Below are the code and all the weights of a small trained network. Each question names an input and a class and asks about switching units off, where a switched-off unit gives its printed mean instead of its output.

import numpy as np


def w(rows, s, z=0):
    codes = np.array(rows[::2]) - 128.0
    scale = np.full(codes.shape[1], s)
    scale[-1] = z or s
    return codes * scale


def f(y):
    return np.maximum(y, 0)


def log_softmax(a):
    a = a - a.max(-1, keepdims=True)
    return a - np.log(np.exp(a).sum(-1, keepdims=True))


def net(x, mask):
    res = np.array(x, float).reshape(1, 8) / 4 @ E
    y = f(res @ A[0][:, :-1].T + A[0][:, -1])
    res = res + np.where(mask, y, B[0][:, -1]) @ B[0][:, :-1]
    return log_softmax(res[-1] @ U[:, :-1].T + U[:, -1])


A, B = {}, {}
E = w([
[133,160,24,2,114,66],'x0',
[120,127,126,128,126,125],'x1',
[119,57,197,37,166,90],'x2',
[126,129,127,124,127,130],'x3',
[144,133,131,126,131,131],'x4',
[93,182,141,187,250,59],'x5',
[113,73,50,126,206,208],'x6',
[1,113,108,150,104,101],'x7',
],0.0091)
A[0] = w([
[139,70,94,155,168,154,39],'N0',
[152,155,104,151,183,46,107],'N1',
[130,173,206,133,87,85,6],'N2',
[109,18,214,56,192,98,85],'N3',
[164,135,11,78,136,62,3],'N4',
[241,173,151,106,158,157,214],'N5',
[132,162,88,86,101,56,53],'N6',
[106,78,31,96,188,198,2],'N7',
[152,105,40,74,137,17,79],'N8',
[141,210,178,121,18,26,75],'N9',
[152,176,80,200,100,170,50],'N10',
[134,176,52,193,110,124,83],'N11',
[162,176,137,133,73,56,39],'N12',
[97,210,153,148,254,83,48],'N13',
],0.0088,0.0083)
B[0] = w([
[172,118,154,130,168,121,148],'N0',
[122,114,131,81,94,171,185],'N1',
[189,105,125,148,200,130,160],'N2',
[187,236,72,155,90,87,224],'N3',
[155,81,168,215,111,113,190],'N4',
[7,134,160,127,114,115,255],'N5',
[133,94,139,203,131,133,180],'N6',
[156,103,135,97,219,129,192],'N7',
[119,144,107,205,92,101,215],'N8',
[136,102,120,82,216,150,238],'N9',
[189,161,91,100,124,88,169],'N10',
[143,190,112,102,111,135,184],'N11',
[167,96,109,122,155,107,167],'N12',
[152,59,134,73,47,167,204],'N13',
],0.011,0.0089)
U = w([
[151,106,169,240,117,130,140],'0',
[182,101,130,95,233,134,45],'1',
[185,254,96,100,95,112,2],'2',
[155,59,135,48,25,177,45],'3',
[79,149,130,128,133,125,234],'4',
[89,148,130,120,124,128,209],'5',
[86,143,132,131,130,126,203],'6',
[26,154,133,127,136,111,155],'7',
],0.013,0.0097)

Each question gives the input, the list of numbers given to net, and the class t.
The units are the neurons (one row each of A and B). Each row of codes is followed by its name. A weight is (code - 128) times the scale printed after its matrix; where a second scale follows, it is the last column's (A, B and U).
mask holds one flag per neuron, in row order. A switched-off neuron (its flag False) gives its mean, the last column of its row in B, instead of its output. The means were averaged over made-up inputs and are rounded, as every weight is.
A unit's drop is (log p(t) with every unit on - log p(t) with that unit switched off) / (log p(t) with every unit on - log p(t) with every unit switched off).
The circuit of an input: a set's keep is (log p(t) with only the set's units on - log p(t) with every unit switched off) / (log p(t) with every unit on - log p(t) with every unit switched off). Starting from the 12 units with the biggest drops (on a tie, the unit counted first), units are removed one at a time, each time the one whose removal leaves the highest keep (on an exact tie, the one counted first), for as long as the keep stays at least 0.8.
circuit, biggest first: the units of the circuit, biggest drop first
most important unit: the unit with the biggest drop
k most important neurons: the k neurons with the biggest drops, biggest first
drop when u is switched off: that unit's drop, to one decimal
input [5,-3,-3,-8,0,-7,4,-1], class 6: most important unit => N13
input [8,-5,5,3,3,2,1,-4], class 0: 2 most important neurons => (N4 N8)
input [6,-4,5,-7,-7,7,-3,7], class 3: 3 most important neurons => (N13 N1 N5)
input [6,6,3,-4,0,-6,-1,-6], class 0: circuit, biggest first => (N4 N8 N13)
input [7,-4,-4,3,7,-4,7,0], class 0: 3 most important neurons => (N4 N8 N9)
input [2,-6,-2,7,5,1,7,7], class 1: 2 most important neurons => (N7 N5)
input [-5,0,-3,4,-1,7,-5,-5], class 3: circuit, biggest first => (N13 N1)
input [1,-2,2,2,4,4,-8,7], class 1: circuit, biggest first => (N9 N2)
input [3,5,-8,2,-7,2,3,6], class 2: circuit, biggest first => (N11 N5)
input [6,2,-6,-8,-3,3,-4,-6], class 6: circuit, biggest first => (N5 N3)
input [6,-2,-6,2,7,6,3,-5], class 4: 2 most important neurons => (N5 N3)
input [1,1,-6,6,-2,-4,2,-8], class 7: 3 most important neurons => (N5 N3 N13)
input [1,4,-4,6,-4,-6,-7,-3], class 1: circuit, biggest first => (N9 N12)
input [8,-5,-6,1,-3,2,8,-3], class 0: circuit, biggest first => (N4)
input [8,-7,7,8,3,8,-5,6], class 0: 2 most important neurons => (N8 N6)
input [7,-7,2,8,2,-5,-5,-7], class 6: circuit, biggest first => (N5 N13)
input [8,5,7,1,-5,0,-8,-4], class 0: 3 most important neurons => (N8 N6 N4)
input [-7,-1,-1,7,5,8,-1,1], class 3: circuit, biggest first => (N13 N1)
input [-6,7,0,-3,8,-5,4,-6], class 4: 3 most important neurons => (N5 N13 N4)
input [2,4,7,-6,6,-6,8,-4], class 1: most important unit => N7
input [-6,-8,2,-7,8,-2,4,-7], class 4: 2 most important neurons => (N5 N4)
input [-2,3,-7,7,5,-7,-7,4], class 1: 2 most important neurons => (N9 N3)
input [4,-1,-8,-6,-1,-5,4,6], class 2: 3 most important neurons => (N11 N10 N5)
input [-2,-6,-2,0,3,-5,1,-4], class 5: circuit, biggest first => (N13 N5)
input [0,-3,-5,5,3,-3,-3,4], class 2: 3 most important neurons => (N5 N10 N11)
input [-4,4,-6,2,-6,-6,-3,-3], class 2: 3 most important neurons => (N10 N13 N4)
input [-1,-6,6,-1,3,5,-2,-1], class 2: most important unit => N3
input [-3,-4,3,8,-1,8,-2,3], class 3: drop when N13 is switched off => 0.6
